Here is a tiny trained network, its code and every weight. The questions are about switching its units off for an input and a target symbol, where a switched-off unit gives its printed mean instead of its output.

import numpy as np


def w(rows, s, z=0):
    codes = np.array(rows[::2]) - 128.0
    scale = np.full(codes.shape[1], s)
    scale[-1] = z or s
    return codes * scale


def softmax(a):
    e = np.exp(a - a.max(-1, keepdims=True))
    return e / e.sum(-1, keepdims=True)


def log_softmax(a):
    a = a - a.max(-1, keepdims=True)
    return a - np.log(np.exp(a).sum(-1, keepdims=True))


def net(x, mask):
    ids = ['αβδεθλμπτφψ'.index(c) for c in x.split()]
    T = len(ids)
    res = E[ids] + P[:T]
    u = 0
    for l in range(3):
        r = res
        for j in range(2):
            rows = slice(3 * j, 3 * j + 3)
            q, k, v = (r @ M[l][rows].T for M in (Q, K, V))
            z = softmax(np.where(np.tri(T) > 0, q @ k.T / 3**0.5, -1e9)) @ v
            o = O[l][rows]
            res = res + np.where(mask[u + j], z, o[:, -1]) @ o[:, :-1]
        u += 2
    return log_softmax(res[-1] @ U[:, :-1].T + U[:, -1])


Q, K, V, O = {}, {}, {}, {}
E = w([
[126,252,173,98,153,148],'α',
[125,178,217,41,181,142],'β',
[152,97,111,201,212,141],'δ',
[118,217,125,53,139,143],'ε',
[162,66,115,94,70,169],'θ',
[150,75,153,113,108,219],'λ',
[157,51,226,69,78,167],'μ',
[227,65,120,114,105,133],'π',
[119,115,155,154,76,40],'τ',
[80,43,146,150,55,123],'φ',
[111,95,92,180,235,200],'ψ',
],0.015)
P = w([
[175,254,105,69,67,180],'0',
[130,149,150,138,138,138],'1',
[121,138,164,124,144,123],'2',
[119,130,174,112,154,115],'3',
[115,102,153,85,153,111],'4',
[111,95,159,74,156,108],'5',
],0.016)
Q[0] = w([
[128,154,67,135,167,61],'0.h1',
[63,82,71,149,141,102],'0.h1',
[127,249,146,90,193,106],'0.h1',
[140,172,136,86,70,184],'0.h2',
[98,121,107,131,231,174],'0.h2',
[176,55,104,180,129,140],'0.h2',
],0.013)
K[0] = w([
[101,237,126,193,181,112],'0.h1',
[58,168,104,219,159,100],'0.h1',
[196,248,137,60,145,241],'0.h1',
[104,130,139,165,42,225],'0.h2',
[188,152,55,55,221,159],'0.h2',
[127,66,166,171,217,144],'0.h2',
],0.011)
V[0] = w([
[102,125,97,80,248,150],'0.h1',
[74,160,100,167,118,213],'0.h1',
[114,91,147,139,75,187],'0.h1',
[137,135,214,198,79,147],'0.h2',
[200,210,157,183,124,140],'0.h2',
[189,143,153,70,163,130],'0.h2',
],0.012)
O[0] = w([
[124,91,191,97,104,10,60],'0.h1',
[181,159,99,83,115,61,144],'0.h1',
[216,164,101,77,143,176,187],'0.h1',
[154,141,148,87,195,127,179],'0.h2',
[89,82,76,40,191,144,254],'0.h2',
[78,65,142,101,93,105,243],'0.h2',
],0.011,0.0081)
Q[1] = w([
[201,55,152,177,164,82],'1.h1',
[79,166,153,88,207,87],'1.h1',
[111,163,68,154,165,129],'1.h1',
[163,68,153,176,95,147],'1.h2',
[187,2,139,111,146,150],'1.h2',
[178,164,204,149,204,155],'1.h2',
],0.0095)
K[1] = w([
[154,40,44,188,83,124],'1.h1',
[132,181,104,42,113,109],'1.h1',
[93,117,2,129,104,119],'1.h1',
[251,82,69,252,158,157],'1.h2',
[158,6,91,128,137,134],'1.h2',
[200,134,137,59,81,158],'1.h2',
],0.0079)
V[1] = w([
[170,155,141,176,36,149],'1.h1',
[158,159,248,120,48,123],'1.h1',
[166,74,107,121,76,126],'1.h1',
[92,51,99,121,231,97],'1.h2',
[59,134,151,131,128,186],'1.h2',
[102,111,189,74,96,92],'1.h2',
],0.011)
O[1] = w([
[117,80,161,41,105,126,6],'1.h1',
[150,61,85,164,255,68,54],'1.h1',
[67,151,155,102,126,123,118],'1.h1',
[176,217,178,155,75,131,186],'1.h2',
[2,40,180,145,135,101,177],'1.h2',
[104,61,62,133,184,145,158],'1.h2',
],0.0094,0.016)
Q[2] = w([
[119,184,130,50,255,111],'2.h1',
[238,94,186,67,172,248],'2.h1',
[198,61,149,200,117,128],'2.h1',
[198,60,162,127,59,52],'2.h2',
[206,61,160,129,80,250],'2.h2',
[111,78,79,124,95,18],'2.h2',
],0.0077)
K[2] = w([
[93,193,102,53,186,161],'2.h1',
[195,87,167,125,176,249],'2.h1',
[110,69,180,207,169,142],'2.h1',
[161,153,219,157,111,129],'2.h2',
[157,139,217,138,138,94],'2.h2',
[151,129,165,118,154,116],'2.h2',
],0.011)
V[2] = w([
[30,90,120,89,175,28],'2.h1',
[144,120,254,155,76,153],'2.h1',
[207,35,75,75,80,94],'2.h1',
[114,112,45,102,34,118],'2.h2',
[125,139,141,185,152,85],'2.h2',
[158,161,156,136,108,101],'2.h2',
],0.0086)
O[2] = w([
[164,189,105,190,34,137,38],'2.h1',
[119,105,135,157,207,187,120],'2.h1',
[181,84,212,178,70,81,88],'2.h1',
[192,89,216,254,85,111,211],'2.h2',
[145,124,143,60,121,151,6],'2.h2',
[126,191,166,113,107,138,98],'2.h2',
],0.0093,0.016)
U = w([
[150,154,94,145,205,110,68],'α',
[197,142,57,112,191,82,129],'β',
[103,203,157,59,143,105,154],'δ',
[208,119,127,155,143,159,74],'ε',
[70,96,170,77,87,74,119],'θ',
[121,113,159,109,180,58,90],'λ',
[47,90,75,114,154,46,77],'μ',
[64,123,182,111,136,120,41],'π',
[214,78,95,94,114,255,252],'τ',
[33,77,152,22,144,65,186],'φ',
[232,176,143,98,157,118,137],'ψ',
],0.0091,0.012)

Each question gives the input, a string of symbols that net reads in full, and the target symbol t.
The units are the heads (3 rows each of Q, K, V and O). Each row of codes is followed by its name. A weight is (code - 128) times the scale printed after its matrix; where a second scale follows, it is the last column's (O and U).
mask holds one flag per head, layer by layer. A switched-off head (its flag False) gives its mean, the last column of its rows in O, instead of its output. The means were averaged over made-up inputs and are rounded, as every weight is.
A unit's drop is (log p(t) with every unit on - log p(t) with that unit switched off) / (log p(t) with every unit on - log p(t) with every unit switched off).
The circuit of an input: a set's keep is (log p(t) with only the set's units on - log p(t) with every unit switched off) / (log p(t) with every unit on - log p(t) with every unit switched off). Starting from all 6 units, units are removed one at a time, each time the one whose removal leaves the highest keep (on an exact tie, the one counted first), for as long as the keep stays at least 0.8.
units of the circuit, in order: the units of the circuit, biggest drop first
most important unit: the unit with the biggest drop
heads that matter: for each layer, one digit per head in row order, 1 if its drop is at least 0.15 and else 0, layers parted by /
input α θ α δ, target α: most important unit	0.h2
input ε α ε ε, target θ: units of the circuit, in order	2.h1; 0.h2; 1.h2
input α ψ μ δ, target α: units of the circuit, in order	0.h2; 2.h1; 0.h1; 1.h1
input α δ β, target δ: heads that matter	01 / 11 / 10
input θ ψ τ φ, target τ: heads that matter	10 / 00 / 00
input α α α ψ, target α: units of the circuit, in order	0.h2; 2.h1; 1.h1; 1.h2
input θ μ μ ε, target ε: units of the circuit, in order	2.h2; 1.h1; 1.h2; 2.h1
input α α τ, target α: units of the circuit, in order	0.h2; 2.h1; 1.h1
input τ μ τ ε π π, target φ: units of the circuit, in order	2.h2; 1.h1
input φ ε μ μ α ε, target λ: units of the circuit, in order	0.h1; 1.h1; 2.h2
input δ α β, target φ: heads that matter	01 / 01 / 11
input φ ε β δ, target φ: units of the circuit, in order	1.h1; 0.h1
input α α β θ θ α, target δ: units of the circuit, in order	0.h2; 1.h2; 2.h1
input θ ε ε, target ε: most important unit	2.h2
input μ α α α ε β, target τ: heads that matter	10 / 10 / 00
input λ φ α, target ψ: heads that matter	10 / 01 / 10
input φ λ μ λ ε, target λ: units of the circuit, in order	0.h1; 2.h1; 1.h1; 2.h2
input ψ β ψ π ε, target β: units of the circuit, in order	0.h1; 1.h2
input δ λ α φ ε, target φ: heads that matter	01 / 01 / 11
input ε μ ψ, target ε: most important unit	0.h2
input π μ π α μ, target φ: heads that matter	11 / 10 / 01
